Each row, then roughly how far along a hidden order it lies, from 0 to 30:
In the rows, 100 means zero.
[98, 86, 98, 103, 98, 116, 92, 98, 100, 113, 113, 116, 101, 94, 106, 102, 95, 103, 92, 85, 112, 99, 104, 106, 129, 81, 83, 99, 105, 101, 123, 92, 101, 95, 94, 98, 96, 107, 117, 102, 105, 106, 101, 96, 97, 116, 106, 99, 96, 104, 103, 115, 100, 95, 100, 94, 98, 93, 98, 105, 107, 95, 106, 113, 99, 101, 98, 102, 107, 103, 79, 94, 113, 112, 100, 109, 100, 77, 103, 84, 97, 86, 106, 100, 99, 84]
25
[112, 114, 117, 96, 104, 93, 116, 102, 98, 82, 96, 76, 105, 104, 86, 107, 102, 93, 98, 90, 97, 100, 102, 102, 65, 104, 109, 103, 117, 97, 47, 112, 92, 105, 88, 88, 110, 96, 98, 96, 108, 105, 97, 105, 99, 108, 110, 101, 93, 110, 101, 93, 97, 95, 104, 112, 101, 82, 106, 94, 97, 105, 88, 83, 93, 105, 103, 97, 95, 99, 117, 97, 93, 94, 97, 91, 103, 113, 98, 116, 104, 116, 103, 100, 104, 96]
6
[120, 123, 157, 95, 114, 40, 116, 124, 95, 86, 91, 83, 102, 105, 83, 113, 103, 94, 88, 85, 96, 102, 94, 93, 43, 110, 102, 96, 116, 97, 17, 125, 90, 111, 84, 94, 107, 93, 115, 108, 102, 109, 95, 111, 101, 113, 118, 105, 96, 98, 97, 90, 92, 87, 103, 125, 104, 62, 104, 86, 93, 97, 83, 75, 88, 104, 102, 97, 95, 99, 132, 99, 88, 75, 87, 81, 105, 120, 92, 109, 106, 119, 119, 102, 104, 98]
0
[83, 77, 120, 98, 95, 121, 87, 100, 100, 124, 106, 121, 100, 86, 107, 98, 88, 110, 94, 108, 110, 97, 103, 107, 145, 92, 84, 95, 96, 103, 163, 87, 110, 97, 119, 108, 92, 108, 112, 104, 100, 101, 102, 101, 100, 111, 94, 99, 102, 99, 100, 106, 111, 97, 100, 92, 101, 101, 98, 103, 109, 91, 108, 114, 103, 98, 96, 104, 102, 100, 87, 103, 120, 110, 95, 104, 97, 92, 104, 94, 98, 76, 113, 101, 96, 94]
30
[108, 105, 170, 97, 110, 73, 112, 117, 93, 103, 97, 95, 104, 99, 83, 107, 95, 96, 89, 98, 102, 100, 95, 101, 92, 103, 97, 97, 111, 99, 69, 112, 97, 106, 100, 102, 102, 98, 116, 114, 103, 108, 98, 111, 101, 112, 110, 104, 100, 97, 98, 93, 102, 90, 101, 115, 104, 85, 104, 85, 102, 95, 90, 91, 92, 103, 100, 99, 95, 100, 121, 100, 101, 79, 85, 90, 100, 108, 94, 103, 104, 107, 122, 102, 103, 92]
11
[108, 107, 162, 95, 108, 70, 112, 116, 95, 95, 93, 90, 103, 98, 83, 108, 97, 96, 90, 93, 100, 100, 96, 101, 75, 107, 99, 96, 113, 99, 57, 116, 96, 107, 96, 98, 105, 97, 110, 109, 103, 107, 97, 112, 101, 114, 112, 103, 97, 100, 98, 91, 101, 90, 102, 119, 104, 79, 104, 87, 99, 97, 88, 87, 92, 103, 100, 99, 94, 99, 125, 100, 99, 81, 87, 87, 101, 116, 95, 108, 105, 109, 118, 101, 102, 96]
8
[106, 104, 145, 96, 104, 86, 109, 108, 96, 93, 94, 90, 103, 97, 86, 107, 97, 97, 93, 92, 101, 99, 100, 103, 85, 103, 99, 97, 115, 98, 64, 111, 97, 105, 93, 94, 106, 100, 105, 103, 106, 105, 97, 108, 100, 115, 112, 102, 95, 104, 100, 95, 101, 92, 103, 113, 103, 81, 104, 92, 100, 99, 89, 90, 94, 103, 100, 99, 95, 99, 115, 99, 104, 90, 92, 92, 101, 113, 98, 109, 103, 105, 111, 100, 102, 95]
11
[110, 108, 149, 98, 108, 84, 113, 112, 95, 97, 98, 89, 104, 102, 84, 107, 97, 94, 92, 94, 101, 100, 97, 102, 89, 101, 101, 100, 112, 98, 63, 111, 95, 106, 97, 99, 104, 97, 111, 109, 104, 107, 98, 109, 100, 110, 109, 103, 98, 101, 99, 94, 100, 93, 102, 114, 102, 87, 105, 86, 101, 98, 91, 89, 93, 104, 102, 98, 96, 100, 118, 98, 98, 83, 89, 91, 101, 106, 95, 107, 104, 111, 115, 102, 104, 93]
9
[93, 83, 119, 102, 99, 113, 92, 104, 99, 121, 110, 120, 101, 91, 105, 101, 91, 105, 91, 97, 111, 98, 101, 105, 139, 86, 83, 97, 101, 102, 140, 91, 105, 97, 107, 105, 92, 107, 122, 107, 102, 106, 102, 100, 99, 114, 101, 100, 100, 99, 101, 110, 105, 95, 99, 94, 100, 96, 98, 100, 108, 92, 107, 114, 100, 100, 97, 102, 105, 102, 87, 99, 116, 106, 95, 106, 99, 83, 101, 88, 98, 83, 114, 101, 98, 87]
27
[98, 86, 79, 107, 97, 140, 95, 95, 99, 119, 120, 112, 104, 100, 108, 99, 94, 100, 95, 93, 111, 99, 103, 107, 146, 76, 90, 105, 102, 101, 142, 83, 101, 93, 102, 102, 94, 106, 119, 103, 105, 106, 103, 94, 98, 108, 97, 99, 99, 105, 104, 117, 100, 102, 100, 86, 96, 108, 99, 103, 109, 97, 109, 115, 100, 103, 100, 101, 109, 104, 76, 94, 111, 114, 103, 112, 100, 67, 102, 86, 97, 92, 105, 102, 102, 81]
26
[110, 110, 128, 100, 106, 105, 119, 104, 95, 95, 101, 78, 107, 107, 84, 105, 98, 92, 97, 102, 99, 100, 98, 103, 87, 101, 112, 106, 112, 98, 74, 104, 94, 105, 101, 98, 105, 96, 107, 106, 105, 106, 99, 107, 101, 102, 101, 103, 99, 105, 100, 92, 100, 100, 103, 109, 100, 98, 108, 87, 101, 102, 90, 87, 94, 106, 104, 97, 93, 100, 117, 99, 95, 87, 95, 91, 102, 105, 95, 116, 105, 119, 111, 102, 106, 93]
8
